arr =
0.516	-13.440	-4.556	-6.904
-9.608	-0.668	0.227	-3.379
-3.457	-1.238	-10.838	9.598
-8.689	-2.499	-1.606	-8.506
-4.426	-2.823	0.095	12.689
arr[-5,0] = 0.516
arr[:, -2] = [-4.556, 0.227, -10.838, -1.606, 0.095]
arr[-5] = [0.516, -13.440, -4.556, -6.904]
arr[-1,0] = -4.426
arr[2,-4] = -3.457
arr[1,1] = -0.668
arr[1,-2] = 0.227
arr[0,-3] = -13.440
arr[-3,1] = -1.238
arr[2,-2] = -10.838
arr[:, 1] = [-13.440, -0.668, -1.238, -2.499, -2.823]
arr[:, 3] = [-6.904, -3.379, 9.598, -8.506, 12.689]
arr[-1] = [-4.426, -2.823, 0.095, 12.689]

a =
0.64	-0.35	-0.32	1.15	-0.10	-0.92	1.57	-1.11	-0.27	-0.70	1.00	0.68	-0.07	4.73	-2.25	-1.15
0.02	0.07	0.07	-0.90	0.04	-0.25	-0.69	-0.11	-0.86	-0.71	0.66	0.63	0.33	2.92	0.55	-0.82
-0.34	0.61	-0.08	0.58	0.26	1.03	-1.09	1.78	0.42	0.63	1.16	0.49	1.48	1.71	-1.53	-0.13
0.36	-1.41	-0.25	1.61	0.05	-0.27	-3.07	0.02	0.77	0.86	0.86	-2.83	0.02	0.60	-0.07	-1.41
-0.09	0.33	0.11	-0.32	-0.83	0.88	-0.05	-1.12	0.00	-1.19	0.08	-0.88	0.33	6.49	-1.53	-0.98
0.53	-0.23	0.10	0.30	-1.23	-0.30	-2.88	1.83	0.96	-0.19	1.67	-1.44	-0.44	1.70	-1.25	-0.92
-0.07	0.29	0.16	-0.92	0.03	-0.13	2.39	-2.63	-0.53	-0.24	-0.19	2.04	0.80	0.78	-0.96	-0.38
0.44	0.40	-0.13	-0.15	-0.34	-0.23	-0.88	-0.44	2.41	0.63	0.12	0.62	0.06	-5.82	1.52	-0.65
-0.11	-0.81	-0.43	-0.26	1.29	-0.87	-1.16	1.47	1.70	-0.32	0.02	-1.13	1.23	-5.76	0.09	0.76
a[0,0]: 0.64
a[7,15]: -0.65
a[7,13]: -5.82
a[2,12]: 1.48
a[6,15]: -0.38
a[7,3]: -0.15
a[4,14]: -1.53
a[7,0]: 0.44
a[:, 10]: [1.00, 0.66, 1.16, 0.86, 0.08, 1.67, -0.19, 0.12, 0.02]
a[:, 0]: [0.64, 0.02, -0.34, 0.36, -0.09, 0.53, -0.07, 0.44, -0.11]
a[7,9]: 0.63
a[0,2]: -0.32
a[0,1]: -0.35
a[:, 9]: [-0.70, -0.71, 0.63, 0.86, -1.19, -0.19, -0.24, 0.63, -0.32]
a[2,13]: 1.71
a[8,11]: -1.13
a[6,10]: -0.19
a[0,14]: -2.25
a[3,2]: -0.25
a[0,7]: -1.11
a[5,14]: -1.25
a[4,4]: -0.83
a[6,14]: -0.96
a[5,7]: 1.83
a[3,7]: 0.02
a[8]: [-0.11, -0.81, -0.43, -0.26, 1.29, -0.87, -1.16, 1.47, 1.70, -0.32, 0.02, -1.13, 1.23, -5.76, 0.09, 0.76]
a[5,10]: 1.67
a[7]: [0.44, 0.40, -0.13, -0.15, -0.34, -0.23, -0.88, -0.44, 2.41, 0.63, 0.12, 0.62, 0.06, -5.82, 1.52, -0.65]
a[6]: [-0.07, 0.29, 0.16, -0.92, 0.03, -0.13, 2.39, -2.63, -0.53, -0.24, -0.19, 2.04, 0.80, 0.78, -0.96, -0.38]
a[3]: [0.36, -1.41, -0.25, 1.61, 0.05, -0.27, -3.07, 0.02, 0.77, 0.86, 0.86, -2.83, 0.02, 0.60, -0.07, -1.41]
a[2,9]: 0.63
a[:, 8]: [-0.27, -0.86, 0.42, 0.77, 0.00, 0.96, -0.53, 2.41, 1.70]
a[4,6]: -0.05
a[8,0]: -0.11
a[4,15]: -0.98
a[3,9]: 0.86

x =
[-5.01  5.72  6.26 -6.65  5.75  6.29 -5.85  5.52  5.91 -5.77 -5.41 -4.89
  5.60 -5.31 -6.54 -5.04]
x[0]: -5.01
x[8]: 5.91
x[13]: -5.31
x[11]: -4.89
x[10]: -5.41
x[4]: 5.75
x[7]: 5.52
x[3]: -6.65

data =
-0.41,-0.56,3.30,1.61
1.22,1.11,-0.93,3.87
3.09,2.97,-3.43,2.84
-2.91,-2.95,6.06,-0.25
-0.14,-0.31,1.29,1.84
-3.78,-3.87,4.65,-0.81
-3.59,-3.69,4.22,-0.31
4.77,4.63,-2.31,4.15
-1.70,-1.77,5.48,0.60
data[0, 0]: -0.41
data[2]: [3.09, 2.97, -3.43, 2.84]
data[0]: [-0.41, -0.56, 3.30, 1.61]
data[8, 0]: -1.70
data[0, 3]: 1.61
data[1, 2]: -0.93
data[7, 0]: 4.77
data[:, 3]: [1.61, 3.87, 2.84, -0.25, 1.84, -0.81, -0.31, 4.15, 0.60]
data[5, 2]: 4.65
data[5, 1]: -3.87
data[2, 2]: -3.43
data[3, 0]: -2.91
data[5, 0]: -3.78
data[1, 0]: 1.22
data[2, 1]: 2.97
data[0, 1]: -0.56
data[4, 2]: 1.29
data[1]: [1.22, 1.11, -0.93, 3.87]
data[3, 3]: -0.25
data[:, 2]: [3.30, -0.93, -3.43, 6.06, 1.29, 4.65, 4.22, -2.31, 5.48]
data[:, 1]: [-0.56, 1.11, 2.97, -2.95, -0.31, -3.87, -3.69, 4.63, -1.77]
data[0, 2]: 3.30

X = [8342 8742 8767 8725 2103 1413 9689 2066 2175 8983 1937 2162 9620 8786]
X[-14] = 8342
X[-12] = 8767
X[-11] = 8725
X[-1] = 8786
X[-13] = 8742
X[-8] = 9689
X[8] = 2175

A =
[[ 2.63  3.05 -2.46  0.84 -6.22]
 [ 2.50  2.91 -2.52  0.72 -6.30]
 [ 0.54  0.34  2.74  1.87  6.72]
 [ 0.77  0.60  2.45  1.92  6.05]
 [ 0.65  0.50  2.36  1.74  5.69]
 [ 3.01  3.45 -2.49  1.14 -6.31]
 [ 0.77  0.60  2.47  1.94  6.13]
 [ 0.49  0.27  2.75  1.96  7.13]]
Rows and columns are counted from 0.
(0, 0) = 2.63
(2, 1) = 0.34
(0, 4) = -6.22
(3, 1) = 0.60
(7, 0) = 0.49
(4, 3) = 1.74
(4, 1) = 0.50
(7, 1) = 0.27
(5, 0) = 3.01
(4, 2) = 2.36
(6, 4) = 6.13
(4, 4) = 5.69
(3, 0) = 0.77
(2, 4) = 6.72
(6, 2) = 2.47
(2, 0) = 0.54
(5, 3) = 1.14
(6, 3) = 1.94
(1, 4) = -6.30
(0, 1) = 3.05
(4, 0) = 0.65
(5, 1) = 3.45
(1, 0) = 2.50
(5, 2) = -2.49
(1, 2) = -2.52

W =
[[ 0.07 -0.03 -0.14 -0.11  0.24 -0.10  0.08]
 [ 0.14  0.09 -0.07 -0.09 -0.07  0.00 -0.13]
 [-0.10  0.06 -0.12  0.02  0.01  0.00 -0.10]
 [-0.10  0.12  0.04  0.21 -0.06  0.04  0.05]
 [ 0.00  0.12  0.18 -0.09 -0.25  0.00 -0.08]
 [-0.06 -0.05 -0.19  0.09  0.23 -0.12  0.10]
 [-0.20 -0.07 -0.07  0.13  0.08 -0.04  0.18]
 [ 0.21 -0.01  0.03  0.04 -0.02 -0.21  0.02]
 [-0.23  0.10  0.00 -0.03 -0.25  0.09 -0.12]
 [ 0.01  0.05 -0.02 -0.04 -0.11  0.04 -0.27]
 [ 0.19  0.15 -0.08 -0.04 -0.02 -0.07 -0.09]
 [ 0.29 -0.01  0.03  0.07 -0.05 -0.18  0.00]
 [-0.16  0.05 -0.07  0.17  0.05 -0.01 -0.03]
 [ 0.07  0.03 -0.19 -0.24 -0.07 -0.08 -0.16]
 [ 0.06  0.10 -0.03  0.15  0.15 -0.05 -0.02]
 [-0.06 -0.01 -0.20  0.03  0.21 -0.11  0.02]]
Indices start at 0.
row 0 col 0 -> 0.07
row 13 col 3 -> -0.24
row 15 col 2 -> -0.20
row 4 col 5 -> 0.00
row 13 col 4 -> -0.07
row 3 col 0 -> -0.10
row 9 col 1 -> 0.05
row 5 col 2 -> -0.19
row 2 col 3 -> 0.02
row 0 col 3 -> -0.11
row 14 col 0 -> 0.06
row 13 col 2 -> -0.19
row 10 col 3 -> -0.04
row 7 col 2 -> 0.03
row 7 col 3 -> 0.04
row 3 col 4 -> -0.06
row 3 col 2 -> 0.04
row 7 col 1 -> -0.01
row 3 col 3 -> 0.21
row 5 col 4 -> 0.23
row 12 col 0 -> -0.16
row 5 col 1 -> -0.05
row 9 col 3 -> -0.04
row 2 col 2 -> -0.12
row 5 col 0 -> -0.06
row 12 col 3 -> 0.17
row 9 col 4 -> -0.11
row 13 col 0 -> 0.07
row 10 col 0 -> 0.19
row 9 col 0 -> 0.01
row 14 col 1 -> 0.10
